Below are the code and all the weights of a small trained network. Each question names an input and a target symbol and asks about switching units off, where a switched-off unit gives its printed mean instead of its output.

import numpy as np


def w(rows, s, z=0):
    codes = np.array(rows[::2]) - 128.0
    scale = np.full(codes.shape[1], s)
    scale[-1] = z or s
    return codes * scale


def f(y):
    return y / 2 * (1 + np.tanh(0.7978845608 * (y + 0.044715 * y**3)))


def softmax(a):
    e = np.exp(a - a.max(-1, keepdims=True))
    return e / e.sum(-1, keepdims=True)


def log_softmax(a):
    a = a - a.max(-1, keepdims=True)
    return a - np.log(np.exp(a).sum(-1, keepdims=True))


def net(x, mask):
    ids = ['αεθπσψ'.index(c) for c in x.split()]
    T = len(ids)
    res = E[ids] + P[:T]
    r = res
    for j in range(2):
        rows = slice(2 * j, 2 * j + 2)
        q, k, v = (r @ M[0][rows].T for M in (Q, K, V))
        z = softmax(np.where(np.tri(T) > 0, q @ k.T / 2**0.5, -1e9)) @ v
        o = O[0][rows]
        res = res + np.where(mask[j], z, o[:, -1]) @ o[:, :-1]
    y = f(res @ A[0][:, :-1].T + A[0][:, -1])
    res = res + np.where(mask[2:26], y, B[0][:, -1]) @ B[0][:, :-1]
    return log_softmax(res[-1] @ U[:, :-1].T + U[:, -1])


Q, K, V, O, A, B = {}, {}, {}, {}, {}, {}
E = w([
[183,84,247],'α',
[126,99,133],'ε',
[147,144,189],'θ',
[52,13,105],'π',
[109,81,126],'σ',
[177,202,129],'ψ',
],0.015)
P = w([
[183,105,58],'0',
[226,111,97],'1',
[12,129,194],'2',
[156,77,38],'3',
[213,104,77],'4',
[17,136,220],'5',
[155,63,23],'6',
[194,91,51],'7',
[28,132,254],'8',
],0.0088)
Q[0] = w([
[236,119,91],'head 0',
[10,119,127],'head 0',
[191,79,161],'head 1',
[98,179,17],'head 1',
],0.012)
K[0] = w([
[77,248,57],'head 0',
[133,64,145],'head 0',
[111,38,46],'head 1',
[71,108,196],'head 1',
],0.012)
V[0] = w([
[103,78,140],'head 0',
[98,151,42],'head 0',
[82,136,246],'head 1',
[83,148,122],'head 1',
],0.012)
O[0] = w([
[118,48,134,165],'head 0',
[185,141,109,2],'head 0',
[206,94,254,83],'head 1',
[63,139,167,71],'head 1',
],0.01,0.0067)
A[0] = w([
[195,135,137,48],'neuron 0',
[133,169,169,76],'neuron 1',
[99,79,164,128],'neuron 2',
[97,117,171,85],'neuron 3',
[136,216,54,139],'neuron 4',
[70,96,187,86],'neuron 5',
[85,147,185,116],'neuron 6',
[175,216,248,18],'neuron 7',
[88,75,141,130],'neuron 8',
[76,172,73,105],'neuron 9',
[166,221,222,40],'neuron 10',
[115,95,132,116],'neuron 11',
[102,81,158,105],'neuron 12',
[220,143,54,83],'neuron 13',
[104,144,168,133],'neuron 14',
[150,119,130,82],'neuron 15',
[112,89,116,132],'neuron 16',
[128,130,128,132],'neuron 17',
[44,102,205,74],'neuron 18',
[103,150,95,148],'neuron 19',
[196,148,166,214],'neuron 20',
[142,91,106,89],'neuron 21',
[213,246,121,255],'neuron 22',
[144,240,166,195],'neuron 23',
],0.011,0.0062)
B[0] = w([
[191,128,128,134],'neuron 0',
[123,138,95,122],'neuron 1',
[138,150,133,232],'neuron 2',
[140,151,110,166],'neuron 3',
[154,107,164,148],'neuron 4',
[166,153,118,228],'neuron 5',
[103,154,100,179],'neuron 6',
[127,124,96,169],'neuron 7',
[128,155,133,233],'neuron 8',
[104,127,118,131],'neuron 9',
[124,128,72,152],'neuron 10',
[126,149,141,166],'neuron 11',
[135,138,135,207],'neuron 12',
[255,152,97,162],'neuron 13',
[98,147,120,157],'neuron 14',
[148,132,125,119],'neuron 15',
[123,150,122,181],'neuron 16',
[128,127,128,128],'neuron 17',
[177,150,105,254],'neuron 18',
[123,114,111,135],'neuron 19',
[105,97,157,202],'neuron 20',
[122,135,157,143],'neuron 21',
[66,160,185,197],'neuron 22',
[56,95,93,155],'neuron 23',
],0.011,0.007)
U = w([
[190,44,207,171],'α',
[228,97,55,1],'ε',
[37,82,241,184],'θ',
[13,98,46,206],'π',
[207,68,34,109],'σ',
[205,254,125,104],'ψ',
],0.0077,0.0031)

Each question gives the input, a string of symbols that net reads in full, and the target symbol t.
The units are the heads (2 rows each of Q, K, V and O) and the neurons (one row each of A and B). Each row of codes is followed by its name. A weight is (code - 128) times the scale printed after its matrix; where a second scale follows, it is the last column's (O, A, B and U).
mask holds one flag per unit, heads first, then neurons. A switched-off unit (its flag False) gives its mean, the last column of its rows in O or B, instead of its output. The means were averaged over made-up inputs and are rounded, as every weight is.
A unit's drop is (log p(t) with every unit on - log p(t) with that unit switched off) / (log p(t) with every unit on - log p(t) with every unit switched off).
The circuit of an input: a set's keep is (log p(t) with only the set's units on - log p(t) with every unit switched off) / (log p(t) with every unit on - log p(t) with every unit switched off). Starting from the 12 units with the biggest drops (on a tie, the unit counted first), units are removed one at a time, each time the one whose removal leaves the highest keep (on an exact tie, the one counted first), for as long as the keep stays at least 0.8.
units of the circuit, in order: the units of the circuit, biggest drop first
k most important neurons: the k neurons with the biggest drops, biggest first
which heads matter: for each layer, one digit per head in row order, 1 if its drop is at least 0.15 and else 0, layers parted by /
drop of u: that unit's drop, to one decimal
input π α θ θ α, target θ: units of the circuit, in order : [neuron 18; neuron 13]
input α α θ α α θ ε, target α: which heads matter : 01
input θ ψ σ ψ, target θ: units of the circuit, in order : [neuron 22; head 1; neuron 18]
input α θ α ψ, target α: 4 most important neurons : [neuron 22; neuron 20; neuron 13; neuron 0]
input α α α π, target α: units of the circuit, in order : [head 1]
input σ ε σ α α ε α π θ, target ψ: which heads matter : 10
input ψ ε σ π α ε, target ψ: which heads matter : 10
input σ α θ, target ψ: 2 most important neurons : [neuron 18; neuron 5]
input θ α θ σ σ ψ π ψ θ, target π: which heads matter : 01
input ψ α α, target ψ: which heads matter : 10
input α α σ α α π α θ, target θ: which heads matter : 00
input α ε α θ θ, target θ: 2 most important neurons : [neuron 22; neuron 18]
input θ α ψ α ε α ε α ψ, target π: 2 most important neurons : [neuron 23; neuron 10]
input α α θ α σ σ, target ψ: most important neuron : [neuron 18]
input π θ θ π α α α, target π: 2 most important neurons : [neuron 13; neuron 18]
input α π σ, target ψ: drop of head 1 : 0.2
input α α α α θ π, target ψ: drop of neuron 4 : 0.0
input α σ π ε, target α: drop of neuron 23 : 0.1
